Here is a tiny trained network, its code and every weight. The questions are about switching its units off for an input and a target symbol, where a switched-off unit gives its printed mean instead of its output.

import numpy as np


def w(rows, s, z=0):
    codes = np.array(rows[::2]) - 128.0
    scale = np.full(codes.shape[1], s)
    scale[-1] = z or s
    return codes * scale


def norm(h):
    return h / np.sqrt((h * h).mean(-1, keepdims=True) + 1e-5)


def f(y):
    return np.maximum(y, 0)


def softmax(a):
    e = np.exp(a - a.max(-1, keepdims=True))
    return e / e.sum(-1, keepdims=True)


def log_softmax(a):
    a = a - a.max(-1, keepdims=True)
    return a - np.log(np.exp(a).sum(-1, keepdims=True))


def net(x, mask):
    ids = ['αβδεζθμξπστψω'.index(c) for c in x.split()]
    T = len(ids)
    res = E[ids] + P[:T]
    r = norm(res)
    for j in range(3):
        rows = slice(3 * j, 3 * j + 3)
        q, k, v = (r @ M[0][rows].T for M in (Q, K, V))
        z = softmax(np.where(np.tri(T) > 0, q @ k.T / 3**0.5, -1e9)) @ v
        o = O[0][rows]
        res = res + np.where(mask[j], z, o[:, -1]) @ o[:, :-1]
    y = f(norm(res) @ A[0][:, :-1].T + A[0][:, -1])
    res = res + np.where(mask[3:11], y, B[0][:, -1]) @ B[0][:, :-1]
    return log_softmax(norm(res)[-1] @ U[:, :-1].T + U[:, -1])


Q, K, V, O, A, B = {}, {}, {}, {}, {}, {}
E = w([
[82,180,162,109,133],'α',
[212,98,55,146,109],'β',
[115,190,173,166,169],'δ',
[108,187,169,77,64],'ε',
[122,191,195,82,149],'ζ',
[170,93,155,136,200],'θ',
[118,45,202,204,123],'μ',
[54,159,135,106,146],'ξ',
[236,154,168,9,4],'π',
[114,109,120,65,121],'σ',
[122,225,142,187,108],'τ',
[134,165,48,31,248],'ψ',
[115,41,24,85,163],'ω',
],0.019)
P = w([
[152,124,1,29,57],'0',
[123,109,139,167,140],'1',
[118,119,140,151,116],'2',
[140,137,176,160,116],'3',
[138,102,98,162,124],'4',
[149,104,16,158,107],'5',
[132,98,140,164,124],'6',
[153,96,106,161,117],'7',
[126,120,84,199,29],'8',
[149,198,167,121,194],'9',
[160,89,152,115,120],'10',
[160,11,192,13,122],'11',
[181,99,134,107,139],'12',
],0.0071)
Q[0] = w([
[149,183,99,29,129],'H1',
[215,80,204,197,110],'H1',
[93,81,144,148,64],'H1',
[101,125,119,95,122],'H2',
[66,116,192,124,132],'H2',
[73,150,59,90,99],'H2',
[172,4,126,123,96],'H3',
[85,143,140,154,154],'H3',
[171,81,137,136,64],'H3',
],0.011)
K[0] = w([
[93,138,182,214,96],'H1',
[178,58,72,10,176],'H1',
[165,165,99,83,138],'H1',
[82,149,103,34,164],'H2',
[143,153,104,47,174],'H2',
[100,125,64,17,77],'H2',
[140,120,55,74,165],'H3',
[136,147,127,149,206],'H3',
[222,76,136,69,103],'H3',
],0.011)
V[0] = w([
[162,97,91,85,163],'H1',
[195,80,119,65,144],'H1',
[72,117,157,199,100],'H1',
[197,206,120,219,147],'H2',
[111,191,11,85,113],'H2',
[122,177,105,63,107],'H2',
[162,80,141,96,154],'H3',
[130,62,187,178,254],'H3',
[87,220,186,106,95],'H3',
],0.0099)
O[0] = w([
[80,179,100,130,89,141],'H1',
[196,205,168,76,178,143],'H1',
[192,128,219,121,129,79],'H1',
[127,223,107,148,134,171],'H2',
[78,104,166,69,106,40],'H2',
[219,57,96,155,109,118],'H2',
[217,12,205,144,254,107],'H3',
[51,138,133,77,107,121],'H3',
[93,69,106,25,178,251],'H3',
],0.0067,0.0021)
A[0] = w([
[40,144,182,241,254,133],'N1',
[123,211,190,140,59,90],'N2',
[150,97,47,192,84,53],'N3',
[113,115,218,201,16,168],'N4',
[92,184,119,144,95,252],'N5',
[187,47,65,133,65,244],'N6',
[80,218,218,99,70,181],'N7',
[97,52,147,200,150,116],'N8',
],0.008,0.0022)
B[0] = w([
[190,175,151,2,55,254],'N1',
[158,109,116,168,49,192],'N2',
[121,125,150,185,203,167],'N3',
[152,60,176,78,123,189],'N4',
[115,78,71,156,106,208],'N5',
[81,120,165,249,195,247],'N6',
[111,42,107,148,74,246],'N7',
[160,83,184,78,97,182],'N8',
],0.0095,0.0048)
U = w([
[52,30,119,89,93,110],'α',
[145,141,92,179,144,244],'β',
[81,142,86,86,64,247],'δ',
[85,77,138,146,79,182],'ε',
[79,102,121,166,132,30],'ζ',
[180,194,143,69,169,149],'θ',
[96,164,134,127,124,2],'μ',
[94,154,144,127,123,2],'ξ',
[195,89,179,107,64,198],'π',
[139,35,140,116,105,82],'σ',
[84,125,87,159,54,102],'τ',
[96,106,63,8,196,54],'ψ',
[78,182,146,121,143,16],'ω',
],0.013,0.0047)

Each question gives the input, a string of symbols that net reads in full, and the target symbol t.
The units are the heads (3 rows each of Q, K, V and O) and the neurons (one row each of A and B). Each row of codes is followed by its name. A weight is (code - 128) times the scale printed after its matrix; where a second scale follows, it is the last column's (O, A, B and U).
mask holds one flag per unit, heads first, then neurons. A switched-off unit (its flag False) gives its mean, the last column of its rows in O or B, instead of its output. The means were averaged over made-up inputs and are rounded, as every weight is.
A unit's drop is (log p(t) with every unit on - log p(t) with that unit switched off) / (log p(t) with every unit on - log p(t) with every unit switched off).
The circuit of an input: a set's keep is (log p(t) with only the set's units on - log p(t) with every unit switched off) / (log p(t) with every unit on - log p(t) with every unit switched off). Starting from all 11 units, units are removed one at a time, each time the one whose removal leaves the highest keep (on an exact tie, the one counted first), for as long as the keep stays at least 0.8.
circuit, biggest first: the units of the circuit, biggest drop first
most important unit: the unit with the biggest drop
top k neurons: the k neurons with the biggest drops, biggest first
which heads matter: for each layer, one digit per head in row order, 1 if its drop is at least 0.15 and else 0, layers parted by /
drop of u: that unit's drop, to one decimal
input ψ ω ζ β β μ ζ θ θ ψ α ω μ, target π: which heads matter : 001
input τ ξ ψ π ζ ψ α ω α τ, target τ: most important unit : H3
input θ ε ξ ζ θ β ζ ε, target α: circuit, biggest first : (H3; N1)
input α β μ β β ε β μ δ β μ, target π: circuit, biggest first : (N1; H2)
input δ β ζ ξ ε, target α: which heads matter : 101
input α τ ζ β θ ζ ψ θ δ τ, target τ: circuit, biggest first : (N7; N5)
input μ β ψ, target θ: which heads matter : 101
input τ ψ ψ β α α α δ, target δ: which heads matter : 000
input μ δ ε α τ δ β π ω β τ, target δ: which heads matter : 011
input σ ε σ ω α ψ ξ ξ β θ ζ, target α: top 2 neurons : (N1; N7)
input ε δ δ σ π π ξ ε τ ξ, target α: which heads matter : 111
input θ ω δ ζ β ξ ζ ζ, target α: which heads matter : 001
input β β β π ζ α μ θ ψ ξ, target α: top 2 neurons : (N7; N1)
input δ δ δ δ, target δ: which heads matter : 011
input β τ θ, target θ: top neuron : (N1)
input β ψ π σ ζ, target ψ: drop of H3 : 1.1
input δ ε α μ ω α, target α: drop of H3 : 0.4
input ω ζ π ψ β ζ, target ψ: drop of H3 : 0.8
